Here is a tiny trained network, its code and every weight. The questions are about switching its units off for an input and a class, where a switched-off unit gives its printed mean instead of its output.

import numpy as np


def w(rows, s, z=0):
    codes = np.array(rows[::2]) - 128.0
    scale = np.full(codes.shape[1], s)
    scale[-1] = z or s
    return codes * scale


def f(y):
    return np.maximum(y, 0)


def log_softmax(a):
    a = a - a.max(-1, keepdims=True)
    return a - np.log(np.exp(a).sum(-1, keepdims=True))


def net(x, mask):
    res = np.array(x, float).reshape(1, 7) / 4 @ E
    y = f(res @ A[0][:, :-1].T + A[0][:, -1])
    res = res + np.where(mask, y, B[0][:, -1]) @ B[0][:, :-1]
    return log_softmax(res[-1] @ U[:, :-1].T + U[:, -1])


A, B = {}, {}
E = w([
[99,105,109,102,129,146,115,147,144,124,111,110],'x0',
[103,129,156,135,114,93,91,114,89,87,150,140],'x1',
[166,134,16,105,167,200,153,109,116,12,156,227],'x2',
[88,99,27,199,74,140,193,175,33,205,99,193],'x3',
[164,161,126,146,119,99,115,122,83,107,128,118],'x4',
[117,118,132,118,111,115,103,116,107,126,186,135],'x5',
[91,172,172,78,135,138,243,255,96,72,196,124],'x6',
],0.0098)
A[0] = w([
[163,156,169,106,161,123,69,152,194,105,160,57,91],'n1',
[71,136,66,142,147,115,118,148,131,162,64,155,155],'n2',
[176,69,74,122,145,80,23,34,152,182,82,174,166],'n3',
[161,123,190,118,143,175,116,104,151,121,168,134,49],'n4',
[74,134,184,141,115,27,95,177,162,234,116,113,63],'n5',
[112,83,65,207,70,170,152,148,75,149,142,150,50],'n6',
[127,201,115,183,153,110,90,59,136,136,103,138,165],'n7',
[177,146,196,107,209,176,105,94,173,95,160,81,113],'n8',
[117,114,193,166,132,87,112,159,124,225,133,65,34],'n9',
[186,78,84,139,124,100,34,63,177,162,40,149,176],'n10',
[147,169,58,72,153,126,106,142,161,111,107,245,45],'n11',
[167,82,179,187,117,158,155,99,139,116,112,142,141],'n12',
[142,94,127,77,142,95,76,145,113,119,90,146,133],'n13',
[138,187,150,71,135,139,150,132,163,90,178,68,149],'n14',
[69,115,73,243,78,121,165,201,45,197,130,174,99],'n15',
[148,153,104,123,160,141,132,144,163,135,104,163,65],'n16',
[130,157,30,136,227,146,115,120,134,53,180,183,35],'n17',
[173,147,150,83,239,81,90,111,164,77,166,107,91],'n18',
[77,161,137,88,122,111,182,213,106,105,149,129,197],'n19',
[170,179,114,107,158,101,138,80,211,118,143,81,99],'n20',
[108,212,154,90,127,100,177,237,145,118,177,146,156],'n21',
[147,140,185,110,139,160,163,241,95,109,171,105,153],'n22',
[148,91,111,204,106,161,66,57,170,155,137,122,159],'n23',
[157,101,60,103,195,175,99,103,147,47,163,254,45],'n24',
[118,109,196,118,64,88,122,159,129,209,123,34,44],'n25',
[116,161,146,108,164,91,204,171,151,96,136,145,177],'n26',
[127,100,116,109,120,102,129,144,157,151,116,111,3],'n27',
[178,159,202,107,158,132,65,130,222,71,131,103,106],'n28',
],0.0079,0.002)
B[0] = w([
[108,96,112,214,69,166,138,156,102,171,76,133,218],'n1',
[131,139,152,124,114,150,107,124,164,175,154,171,176],'n2',
[131,96,82,141,176,53,74,157,244,68,253,188,250],'n3',
[118,100,135,149,85,152,96,134,119,143,101,143,170],'n4',
[195,192,171,58,84,92,199,57,84,79,87,25,222],'n5',
[94,115,104,127,109,189,110,141,106,194,92,174,201],'n6',
[101,153,119,149,153,77,181,108,172,162,101,160,182],'n7',
[62,100,144,144,124,203,65,178,48,217,54,177,223],'n8',
[162,156,192,72,75,146,255,112,95,63,71,73,212],'n9',
[135,120,28,130,180,57,140,175,185,113,162,163,245],'n10',
[234,184,224,98,130,173,203,114,100,124,115,91,188],'n11',
[122,128,116,109,131,120,132,131,128,109,139,161,148],'n12',
[121,80,42,138,157,112,151,178,121,161,90,126,150],'n13',
[54,127,107,199,138,138,61,164,95,130,145,188,203],'n14',
[28,116,162,217,53,216,87,146,88,219,83,254,231],'n15',
[163,90,146,131,127,134,162,136,91,90,160,166,149],'n16',
[179,195,190,46,43,128,200,42,120,96,109,63,214],'n17',
[107,84,95,160,55,179,110,172,82,207,55,160,218],'n18',
[135,137,67,151,192,72,122,139,164,158,194,155,196],'n19',
[100,118,137,118,112,156,63,150,105,144,103,187,190],'n20',
[131,116,72,123,229,68,109,170,236,98,174,140,207],'n21',
[102,103,80,88,233,12,162,132,240,133,232,163,200],'n22',
[120,88,69,120,211,34,126,125,227,125,171,172,210],'n23',
[213,170,181,81,57,127,172,46,148,55,57,32,235],'n24',
[187,197,196,62,144,155,236,77,83,80,92,92,222],'n25',
[146,94,129,111,176,59,124,149,158,120,166,179,183],'n26',
[145,105,130,102,130,188,163,118,149,125,145,134,141],'n27',
[43,136,136,167,96,187,85,135,70,127,139,162,237],'n28',
],0.006,0.014)
U = w([
[122,94,95,125,242,3,127,156,189,115,186,126,254],'0',
[49,95,133,189,64,226,96,158,65,199,65,154,103],'1',
[224,155,174,52,81,118,211,87,98,64,66,4,11],'2',
],0.011,0.0015)

Each question gives the input, the list of numbers given to net, and the class t.
The units are the neurons (one row each of A and B). Each row of codes is followed by its name. A weight is (code - 128) times the scale printed after its matrix; where a second scale follows, it is the last column's (A, B and U).
mask holds one flag per neuron, in row order. A switched-off neuron (its flag False) gives its mean, the last column of its row in B, instead of its output. The means were averaged over made-up inputs and are rounded, as every weight is.
A unit's drop is (log p(t) with every unit on - log p(t) with that unit switched off) / (log p(t) with every unit on - log p(t) with every unit switched off).
The circuit of an input: a set's keep is (log p(t) with only the set's units on - log p(t) with every unit switched off) / (log p(t) with every unit on - log p(t) with every unit switched off). Starting from the 12 units with the biggest drops (on a tie, the unit counted first), units are removed one at a time, each time the one whose removal leaves the highest keep (on an exact tie, the one counted first), for as long as the keep stays at least 0.8.
circuit, biggest first: the units of the circuit, biggest drop first
k most important neurons: the k neurons with the biggest drops, biggest first
drop when u is switched off: that unit's drop, to one decimal
input [-7,3,1,2,-4,1,2], class 0: circuit, biggest first => (n8)
input [-7,-6,4,6,1,-4,-6], class 0: 3 most important neurons => (n3, n10, n23)
input [4,-2,-8,-6,6,2,-6], class 2: 2 most important neurons => (n5, n9)
input [2,-5,4,-4,8,7,3], class 1: 3 most important neurons => (n5, n14, n25)
input [1,-7,-7,3,-8,5,7], class 0: 4 most important neurons => (n22, n21, n19, n24)
input [2,-2,-7,0,2,-8,8], class 0: 3 most important neurons => (n22, n21, n19)
input [-4,-5,6,-5,-6,3,5], class 2: 4 most important neurons => (n24, n17, n3, n15)
input [0,2,3,-7,-7,-1,6], class 1: 3 most important neurons => (n8, n18, n3)
input [-5,-2,-8,8,2,-7,-8], class 0: 2 most important neurons => (n3, n10)
input [5,4,-7,7,-6,2,8], class 0: 3 most important neurons => (n22, n21, n19)
input [1,2,-2,6,5,-7,-6], class 0: 2 most important neurons => (n3, n10)
input [-6,-5,-2,-8,-8,1,7], class 1: drop when n1 is switched off => 0.4
input [8,1,6,5,-6,3,-6], class 0: drop when n3 is switched off => 1.0
input [7,7,5,0,5,-4,-2], class 2: drop when n20 is switched off => 0.0
input [2,-5,-7,1,7,2,5], class 2: circuit, biggest first => (n25)
input [4,1,6,4,7,6,-2], class 2: drop when n24 is switched off => 0.1
